Below is a small trained network, with its code and all its weights. Each question gives an input and a class and asks what happens when units are switched off, that is, made to give their printed mean instead of their output.

import numpy as np


def w(rows, s, z=0):
    codes = np.array(rows[::2]) - 128.0
    scale = np.full(codes.shape[1], s)
    scale[-1] = z or s
    return codes * scale


def f(y):
    return np.maximum(y, 0)


def log_softmax(a):
    a = a - a.max(-1, keepdims=True)
    return a - np.log(np.exp(a).sum(-1, keepdims=True))


def net(x, mask):
    res = np.array(x, float).reshape(1, 4) / 4 @ E
    y = f(res @ A[0][:, :-1].T + A[0][:, -1])
    res = res + np.where(mask, y, B[0][:, -1]) @ B[0][:, :-1]
    return log_softmax(res[-1] @ U[:, :-1].T + U[:, -1])


A, B = {}, {}
E = w([
[89,167,246],'x0',
[254,123,165],'x1',
[142,254,73],'x2',
[126,128,128],'x3',
],0.0081)
A[0] = w([
[36,142,121,159],'n0',
[109,186,205,24],'n1',
[125,172,105,76],'n2',
[100,193,82,57],'n3',
[169,126,72,135],'n4',
[32,76,110,50],'n5',
[55,203,202,67],'n6',
[126,161,114,99],'n7',
[248,144,134,55],'n8',
[124,155,109,81],'n9',
[202,77,166,128],'n10',
[125,213,67,52],'n11',
[74,164,210,71],'n12',
[128,76,148,40],'n13',
[136,173,94,78],'n14',
[142,183,96,71],'n15',
[153,99,46,69],'n16',
[174,127,140,254],'n17',
[99,48,130,59],'n18',
[170,223,105,68],'n19',
[137,191,105,43],'n20',
[117,50,144,53],'n21',
[120,152,180,206],'n22',
[133,49,142,87],'n23',
[146,162,204,139],'n24',
[45,113,102,112],'n25',
[195,137,166,174],'n26',
[140,221,128,54],'n27',
[128,110,39,93],'n28',
[131,179,129,56],'n29',
[116,110,67,85],'n30',
[48,123,86,195],'n31',
[140,177,122,74],'n32',
[124,70,140,17],'n33',
],0.012,0.004)
B[0] = w([
[243,172,111,244],'n0',
[174,23,128,194],'n1',
[122,107,186,173],'n2',
[129,129,190,208],'n3',
[142,69,95,204],'n4',
[191,180,182,222],'n5',
[177,71,119,239],'n6',
[89,98,196,162],'n7',
[182,173,146,231],'n8',
[122,125,182,155],'n9',
[153,200,169,225],'n10',
[107,117,193,232],'n11',
[180,56,68,218],'n12',
[78,121,184,164],'n13',
[101,103,217,182],'n14',
[74,110,205,189],'n15',
[191,25,97,208],'n16',
[138,174,93,221],'n17',
[86,134,233,194],'n18',
[90,114,201,228],'n19',
[74,109,219,183],'n20',
[73,128,232,191],'n21',
[144,78,34,212],'n22',
[67,136,227,200],'n23',
[148,76,51,211],'n24',
[202,190,146,222],'n25',
[203,205,102,219],'n26',
[77,105,184,207],'n27',
[179,65,112,216],'n28',
[117,116,158,162],'n29',
[191,76,135,184],'n30',
[236,214,115,255],'n31',
[70,130,188,168],'n32',
[71,99,254,162],'n33',
],0.0065,0.0064)
U = w([
[64,107,195,104],'0',
[172,212,120,99],'1',
[142,4,82,93],'2',
[113,137,112,253],'3',
[80,176,69,170],'4',
[34,156,71,76],'5',
],0.012,0.011)

Each question gives the input, the list of numbers given to net, and the class t.
The units are the neurons (one row each of A and B). Each row of codes is followed by its name. A weight is (code - 128) times the scale printed after its matrix; where a second scale follows, it is the last column's (A, B and U).
mask holds one flag per neuron, in row order. A switched-off neuron (its flag False) gives its mean, the last column of its row in B, instead of its output. The means were averaged over made-up inputs and are rounded, as every weight is.
A unit's drop is (log p(t) with every unit on - log p(t) with that unit switched off) / (log p(t) with every unit on - log p(t) with every unit switched off).
The circuit of an input: a set's keep is (log p(t) with only the set's units on - log p(t) with every unit switched off) / (log p(t) with every unit on - log p(t) with every unit switched off). Starting from the 12 units with the biggest drops (on a tie, the unit counted first), units are removed one at a time, each time the one whose removal leaves the highest keep (on an exact tie, the one counted first), for as long as the keep stays at least 0.8.
units of the circuit, in order: the units of the circuit, biggest drop first
most important unit: the unit with the biggest drop
top k neurons: the k neurons with the biggest drops, biggest first
drop when u is switched off: that unit's drop, to one decimal
input [3,-1,2,1], class 4: top neuron : [n16]
input [8,7,1,5], class 2: units of the circuit, in order : [n1; n24]
input [-7,-4,4,7], class 2: top 2 neurons : [n16; n28]
input [-8,-8,-7,7], class 1: top 3 neurons : [n31; n5; n25]
input [-2,6,-6,1], class 0: units of the circuit, in order : [n23; n21]
input [0,7,-5,5], class 1: units of the circuit, in order : [n26; n10]
input [0,-5,3,4], class 1: units of the circuit, in order : [n31; n0]
input [-5,-2,3,4], class 2: units of the circuit, in order : [n16; n28]
input [8,8,-6,-6], class 1: top 2 neurons : [n10; n26]
input [7,7,-6,-5], class 1: top 2 neurons : [n10; n26]
input [-8,-8,0,0], class 1: top 3 neurons : [n31; n25; n5]
input [-5,4,3,-3], class 2: top 3 neurons : [n16; n4; n31]
input [1,-8,-6,-3], class 1: top 2 neurons : [n31; n0]
input [-5,-6,3,2], class 1: top 2 neurons : [n31; n25]
input [-5,8,8,-7], class 0: most important unit : n19
input [-8,5,3,-1], class 2: top 4 neurons : [n16; n4; n28; n31]
input [7,5,4,-1], class 2: top 2 neurons : [n1; n24]
input [-4,-6,-1,5], class 1: drop when n31 is switched off : 0.2
input [2,-6,3,1], class 1: drop when n25 is switched off : 0.1
input [-1,1,4,1], class 0: drop when n4 is switched off : 0.0
input [-6,3,-6,4], class 0: most important unit : n23
